[[-32  31]
 [ -4  51]
 [-12  47]
 [-28  42]
 [ -9  33]]
=>
[[ -4  51]
 [-12  47]
 [-28  42]
 [ -9  33]
 [-32  31]]

[[-12  34  -5  -3  38 -14 -21   0 -11   0  -8 -30  21 -20]
 [  8 -34  -3  -4 -39  11  24   0   6   0   1  40 -14  22]
 [-11  35  -3  -1  38 -13 -21   0 -10   0  -6 -31  21 -20]
 [-14  42  -4  -2  46 -16 -26   0 -13   0  -9 -37  25 -24]
 [-15  43  -5  -3  48 -17 -27   0 -13   0 -10 -38  26 -24]]
=>
[[-15  43  -5  -3  48 -17 -27   0 -13   0 -10 -38  26 -24]
 [-14  42  -4  -2  46 -16 -26   0 -13   0  -9 -37  25 -24]
 [-11  35  -3  -1  38 -13 -21   0 -10   0  -6 -31  21 -20]
 [-12  34  -5  -3  38 -14 -21   0 -11   0  -8 -30  21 -20]
 [  8 -34  -3  -4 -39  11  24   0   6   0   1  40 -14  22]]

[[-20 -33   0 -15   0 -10 -47  30]
 [ 23  38   0  18   0  12  54 -34]
 [-25 -41   0 -19   0 -13 -59  37]]
=>
[[ 23  38   0  18   0  12  54 -34]
 [-20 -33   0 -15   0 -10 -47  30]
 [-25 -41   0 -19   0 -13 -59  37]]

[[-31  30  53]
 [-10   5  46]
 [ 50 -15  29]
 [-32   0 -43]
 [ 42 -16 -20]
 [ 25   2  58]
 [ 48 -19  -6]
 [ 43 -12   9]
 [-35   6 -36]
 [ -8  -8 -39]
 [ 42  -4  55]]
=>
[[-31  30  53]
 [-35   6 -36]
 [-10   5  46]
 [ 25   2  58]
 [-32   0 -43]
 [ 42  -4  55]
 [ -8  -8 -39]
 [ 43 -12   9]
 [ 50 -15  29]
 [ 42 -16 -20]
 [ 48 -19  -6]]

[[  2   8  -2 -18   3  -4   3  -9   4   6  10  -3   5  20   0]
 [-10  -6  -4 -12   2 -10   5 -28   7  -2  -5   1   3 -14   3]
 [ -1   0   2  -3 -15 -16   5   1  -3   6  -2   1   4   9   0]
 [  1   4   5  -9  -2   8  12  13  -9   5   3  -3  -5 -24  -1]
 [ -5  -8  11 -17 -51   0  16  -2  10   0   4  -1  -2  -7  -4]
 [  6   3  15  28 -42  -9 -19  -2  -9  -5   4  -2  -2   5   0]]
=>
[[  2   8  -2 -18   3  -4   3  -9   4   6  10  -3   5  20   0]
 [  1   4   5  -9  -2   8  12  13  -9   5   3  -3  -5 -24  -1]
 [  6   3  15  28 -42  -9 -19  -2  -9  -5   4  -2  -2   5   0]
 [ -1   0   2  -3 -15 -16   5   1  -3   6  -2   1   4   9   0]
 [-10  -6  -4 -12   2 -10   5 -28   7  -2  -5   1   3 -14   3]
 [ -5  -8  11 -17 -51   0  16  -2  10   0   4  -1  -2  -7  -4]]

[[ -6   8   3]
 [  4  15 -42]
 [ 10 -44   3]
 [-13   9   5]
 [  0 -10  26]
 [ 33  12  -4]
 [ 15  24   1]]
=>
[[ 15  24   1]
 [  4  15 -42]
 [ 33  12  -4]
 [-13   9   5]
 [ -6   8   3]
 [  0 -10  26]
 [ 10 -44   3]]

[[-12 -18   2   1 -11 -11  11  -4   0  12   1   0   5  52  12]
 [  6  -2  -4  -5   0  22   2 -15 -10   3   3 -15  -9  13 -12]]
=>
[[  6  -2  -4  -5   0  22   2 -15 -10   3   3 -15  -9  13 -12]
 [-12 -18   2   1 -11 -11  11  -4   0  12   1   0   5  52  12]]

[[  3 -13  -5   3  -6  -7 -25 -11  -3   6  57  19]
 [  3  -3   3  -1  13 -11 -10  15   1  -7 -24  -3]
 [ 15  -5   3   5   2  -8 -17  -5   3   5  17 -16]]
=>
[[  3  -3   3  -1  13 -11 -10  15   1  -7 -24  -3]
 [ 15  -5   3   5   2  -8 -17  -5   3   5  17 -16]
 [  3 -13  -5   3  -6  -7 -25 -11  -3   6  57  19]]

[[-10  10 -10 -11 -12]
 [ -4   4  -4  -4  -4]
 [-19  20 -19 -22 -23]
 [ -6   7  -6  -7  -8]
 [-42  43 -41 -48 -50]
 [ 51 -50  52  60  62]]
=>
[[-42  43 -41 -48 -50]
 [-19  20 -19 -22 -23]
 [-10  10 -10 -11 -12]
 [ -6   7  -6  -7  -8]
 [ -4   4  -4  -4  -4]
 [ 51 -50  52  60  62]]
---
[[-42  42]
 [ 49 -49]
 [-53  54]
 [  7  -5]]
=>
[42 49]

[[-10  39  -1   0  45]
 [ 11 -49   4   3 -56]]
=>
[45  3]

[[  1 -33]
 [ -6 -57]]
=>
[-33  -6]

[[ 11 -57 -10]
 [  2  46  16]
 [  8 -36  -6]
 [  7 -29  -4]
 [  5 -22  -3]]
=>
[-10  46   8]

[[ 43 -44  43  52  54]
 [-47  46 -47 -56 -58]
 [ 46 -48  46  56  58]]
=>
[ 54 -56  46]

[[-49  49]
 [ 53 -53]
 [ 46 -46]]
=>
[49 53]
---
[[-25  -2 -15]
 [ 25   9   3]
 [-31 -16   1]
 [ -8 -33  51]
 [-41 -11 -15]]
=>
[[  9   3]
 [-16   1]]

[[  0  28  35 -28   1]
 [  8   0  34 -16  10]
 [ -6  15  33 -27   0]
 [ -1   0   0 -23  15]
 [ -5  16  47   0  18]]
=>
[[ 0 34]
 [15 33]]

[[-15  -6 -21  54  -8]
 [ 35  10 -10  46  16]
 [-53 -35 -32  30 -23]]
=>
[[ 10 -10]
 [-35 -32]]

[[ 24 -23  55]
 [ 21 -22  49]
 [ 22 -17  48]
 [ 24 -19  53]
 [ 16 -18  38]]
=>
[[-22  49]
 [-17  48]]

[[-15  12  24  23  -4]
 [-54 -26  -6  -9  16]
 [ -1  -2  -1  -1  -3]
 [-17  -6  -5  -5  -5]]
=>
[[-26  -6]
 [ -2  -1]]

[[-16   9  22 -32  -3]
 [ 19 -37 -17 -53  16]
 [ 14 -42 -12  28   6]
 [ -8 -30  25  17   7]
 [ -5   7   3 -11   0]]
=>
[[-37 -17]
 [-42 -12]]

[[  7 -17   3  44]
 [  1  -3  -5  -1]
 [  6   9   9 -28]
 [ -5   6 -12  -3]
 [-18 -12  -6   7]]
=>
[[-3 -5]
 [ 9  9]]

[[  7   6   6   0  16]
 [ 14  10  11   0  47]
 [-10  -8 -12  -1 -37]
 [  0   0   2   1   7]
 [  6   2   3  -1  26]]
=>
[[ 10  11]
 [ -8 -12]]
